Below is a small trained network, with its code and all its weights. Each question gives an input and a class and asks what happens when units are switched off, that is, made to give their printed mean instead of their output.

import numpy as np


def w(rows, s, z=0):
    codes = np.array(rows[::2]) - 128.0
    scale = np.full(codes.shape[1], s)
    scale[-1] = z or s
    return codes * scale


def f(y):
    return y / 2 * (1 + np.tanh(0.7978845608 * (y + 0.044715 * y**3)))


def log_softmax(a):
    a = a - a.max(-1, keepdims=True)
    return a - np.log(np.exp(a).sum(-1, keepdims=True))


def net(x, mask):
    res = np.array(x, float).reshape(1, 8) / 4 @ E
    y = f(res @ A[0][:, :-1].T + A[0][:, -1])
    res = res + np.where(mask, y, B[0][:, -1]) @ B[0][:, :-1]
    return log_softmax(res[-1] @ U[:, :-1].T + U[:, -1])


A, B = {}, {}
E = w([
[129,131,127,130,128,125,132,129,128,128,131],'x0',
[132,129,128,130,128,124,132,124,127,124,128],'x1',
[83,126,58,155,38,93,185,131,40,238,38],'x2',
[123,122,130,131,130,126,136,128,131,128,133],'x3',
[135,147,115,190,180,167,94,5,124,241,192],'x4',
[117,122,162,65,203,244,229,122,38,122,116],'x5',
[130,128,132,133,129,122,131,121,124,123,127],'x6',
[2,145,36,79,80,153,100,51,98,34,184],'x7',
],0.0075)
A[0] = w([
[133,139,138,97,102,93,138,178,114,69,90,66],'N0',
[194,110,173,160,171,120,151,161,141,161,68,97],'N1',
[101,131,105,150,61,125,153,135,109,185,80,84],'N2',
[147,144,80,186,59,36,39,153,184,143,139,81],'N3',
[181,118,167,152,123,125,139,123,142,140,92,58],'N4',
[49,156,66,115,106,154,96,70,88,70,148,95],'N5',
[118,123,137,93,115,84,137,185,111,74,98,68],'N6',
[232,115,175,174,151,105,141,157,141,202,111,120],'N7',
[149,130,142,147,152,116,138,160,138,154,124,50],'N8',
[157,150,183,128,207,145,79,138,192,63,188,84],'N9',
[113,124,97,117,108,144,110,117,112,108,146,47],'N10',
[126,127,128,121,127,139,110,136,125,135,124,127],'N11',
[89,143,90,153,87,108,154,125,83,226,87,89],'N12',
[136,118,135,119,118,136,112,118,122,127,117,127],'N13',
[79,94,112,116,113,130,107,100,108,101,145,50],'N14',
[139,115,119,138,146,137,135,76,129,167,152,46],'N15',
[140,123,151,89,200,216,195,130,44,133,104,83],'N16',
[125,110,133,48,82,75,168,219,139,45,69,57],'N17',
[145,147,106,177,92,64,57,119,180,133,112,79],'N18',
[101,125,104,158,79,109,151,134,87,187,80,92],'N19',
[133,179,129,112,116,130,141,135,140,137,139,126],'N20',
[134,118,123,160,96,103,105,137,141,120,133,40],'N21',
[98,123,110,138,58,106,165,149,92,179,99,90],'N22',
[137,127,116,173,89,56,65,127,166,127,137,84],'N23',
[178,135,156,129,135,117,134,157,138,164,119,55],'N24',
[151,120,160,126,164,154,99,136,190,59,169,73],'N25',
[121,143,110,179,102,64,68,139,181,136,129,86],'N26',
[166,126,166,166,143,128,119,170,128,157,106,77],'N27',
[191,118,173,148,148,120,148,149,156,167,80,111],'N28',
[163,131,189,97,190,154,69,108,212,62,224,96],'N29',
[101,110,97,114,123,126,122,103,122,105,139,51],'N30',
[122,155,112,164,166,132,111,29,128,204,175,61],'N31',
[152,102,114,134,99,99,105,112,143,114,127,3],'N32',
[106,145,132,101,114,101,145,205,153,68,83,75],'N33',
[24,136,44,71,69,137,110,55,110,46,170,107],'N34',
[121,139,141,108,166,208,189,136,57,120,123,81],'N35',
[109,144,150,82,195,189,191,118,72,138,122,67],'N36',
[102,125,67,130,85,90,147,117,71,169,79,87],'N37',
[38,139,83,134,107,147,106,53,127,83,166,96],'N38',
[137,165,115,187,195,154,88,2,127,245,182,50],'N39',
],0.0078,0.0069)
B[0] = w([
[112,117,146,198,102,185,95,140,114,109,138,172],'N0',
[120,176,139,91,168,113,84,187,138,186,168,198],'N1',
[165,146,87,142,173,99,128,81,82,94,80,179],'N2',
[58,74,182,70,89,115,227,60,189,105,167,225],'N3',
[134,149,118,98,150,137,103,155,142,140,148,144],'N4',
[145,169,164,93,188,93,88,198,159,201,157,207],'N5',
[130,99,136,176,84,190,88,146,103,110,149,172],'N6',
[142,190,153,70,178,113,72,216,162,214,166,224],'N7',
[123,143,116,112,127,132,117,152,135,145,133,132],'N8',
[184,150,54,145,158,64,142,70,52,91,41,226],'N9',
[134,136,133,128,131,128,119,147,145,143,130,129],'N10',
[128,123,123,124,119,128,121,124,124,134,128,128],'N11',
[194,145,80,153,173,87,130,77,60,86,59,197],'N12',
[136,137,119,137,122,118,131,130,136,121,143,128],'N13',
[130,143,143,129,149,120,114,156,138,166,140,141],'N14',
[122,115,125,161,100,175,127,138,116,101,120,130],'N15',
[48,66,156,61,61,72,219,58,219,116,170,202],'N16',
[127,82,152,225,51,242,65,174,105,81,165,231],'N17',
[65,83,152,89,99,114,193,83,171,129,154,189],'N18',
[174,152,61,138,181,87,117,73,69,85,79,185],'N19',
[130,121,118,134,128,127,121,119,129,134,139,127],'N20',
[105,121,136,121,118,124,153,115,138,116,128,128],'N21',
[175,155,93,143,179,104,130,78,85,96,90,184],'N22',
[59,92,156,72,100,113,204,82,182,113,144,186],'N23',
[127,158,125,122,153,122,104,158,150,157,150,147],'N24',
[162,151,77,134,160,93,127,84,61,103,70,195],'N25',
[82,69,141,81,97,109,211,89,169,127,155,186],'N26',
[137,165,149,97,162,116,96,168,138,165,171,160],'N27',
[132,173,123,91,167,110,79,191,159,187,168,192],'N28',
[181,160,35,152,169,70,137,66,43,83,31,253],'N29',
[140,141,142,115,125,124,122,153,134,138,137,131],'N30',
[124,81,157,213,48,223,87,176,122,77,146,173],'N31',
[114,112,124,119,110,139,139,112,131,127,126,120],'N32',
[118,96,135,212,79,209,103,155,104,115,134,187],'N33',
[179,200,156,72,205,110,78,212,167,232,165,254],'N34',
[57,72,147,78,72,85,204,61,191,126,151,182],'N35',
[71,85,150,104,88,103,191,72,185,121,141,178],'N36',
[174,150,81,136,163,80,119,97,88,82,70,186],'N37',
[159,166,171,81,167,114,86,204,146,202,152,203],'N38',
[117,75,161,245,30,254,71,194,96,44,147,203],'N39',
],0.0069,0.0099)
U = w([
[141,175,137,71,187,112,87,207,160,236,162,249],'0',
[169,143,56,132,173,85,130,46,57,90,57,118],'1',
[44,70,148,68,98,110,210,49,203,131,162,77],'2',
[119,89,139,210,74,255,80,173,110,88,152,62],'3',
],0.0095,0.0019)

Each question gives the input, the list of numbers given to net, and the class t.
The units are the neurons (one row each of A and B). Each row of codes is followed by its name. A weight is (code - 128) times the scale printed after its matrix; where a second scale follows, it is the last column's (A, B and U).
mask holds one flag per neuron, in row order. A switched-off neuron (its flag False) gives its mean, the last column of its row in B, instead of its output. The means were averaged over made-up inputs and are rounded, as every weight is.
A unit's drop is (log p(t) with every unit on - log p(t) with that unit switched off) / (log p(t) with every unit on - log p(t) with every unit switched off).
The circuit of an input: a set's keep is (log p(t) with only the set's units on - log p(t) with every unit switched off) / (log p(t) with every unit on - log p(t) with every unit switched off). Starting from the 12 units with the biggest drops (on a tie, the unit counted first), units are removed one at a time, each time the one whose removal leaves the highest keep (on an exact tie, the one counted first), for as long as the keep stays at least 0.8.
units of the circuit, in order: the units of the circuit, biggest drop first
unit that matters most: the unit with the biggest drop
top k neurons: the k neurons with the biggest drops, biggest first
drop when u is switched off: that unit's drop, to one decimal
input [-6,-1,-3,0,-5,1,-2,-4], class 3: units of the circuit, in order : (N34; N17)
input [1,-3,-5,-8,5,1,1,-3], class 1: top 3 neurons : (N29; N9; N17)
input [3,1,-3,6,4,-1,0,2], class 3: units of the circuit, in order : (N39)
input [-4,2,-1,6,8,1,0,-7], class 3: top 3 neurons : (N39; N31; N34)
input [8,2,-5,2,7,-7,2,5], class 2: top 2 neurons : (N3; N23)
input [8,-2,1,-6,3,-2,4,-2], class 3: top 2 neurons : (N34; N39)
input [6,-7,6,-5,8,7,3,8], class 0: top 2 neurons : (N34; N5)
input [-3,5,4,2,-4,-8,8,8], class 0: top 4 neurons : (N34; N5; N38; N16)
input [1,6,2,-8,8,7,1,8], class 0: top 2 neurons : (N34; N5)
input [-7,3,-7,5,-7,-7,0,-5], class 1: top 2 neurons : (N29; N9)
input [-7,-4,0,-1,6,-3,7,6], class 0: top 3 neurons : (N34; N38; N5)
input [3,-3,-7,-6,-8,-3,-6,-6], class 3: top 2 neurons : (N17; N33)
input [1,8,-1,8,-4,7,-1,7], class 0: top 4 neurons : (N34; N5; N38; N3)
input [3,-3,1,8,-7,-5,3,4], class 3: units of the circuit, in order : (N17)
input [2,-2,6,5,2,8,5,6], class 2: top 2 neurons : (N16; N35)
input [6,6,2,1,-2,8,4,-6], class 2: top 2 neurons : (N16; N35)
input [0,1,4,-2,-7,-8,6,-7], class 2: drop when N23 is switched off : 0.2
input [-7,-1,-8,-8,-5,6,-8,2], class 1: drop when N29 is switched off : 0.1
input [-1,4,-3,5,2,2,1,0], class 1: drop when N3 is switched off : 0.1
input [6,6,0,-2,-6,8,-8,4], class 2: unit that matters most : N16
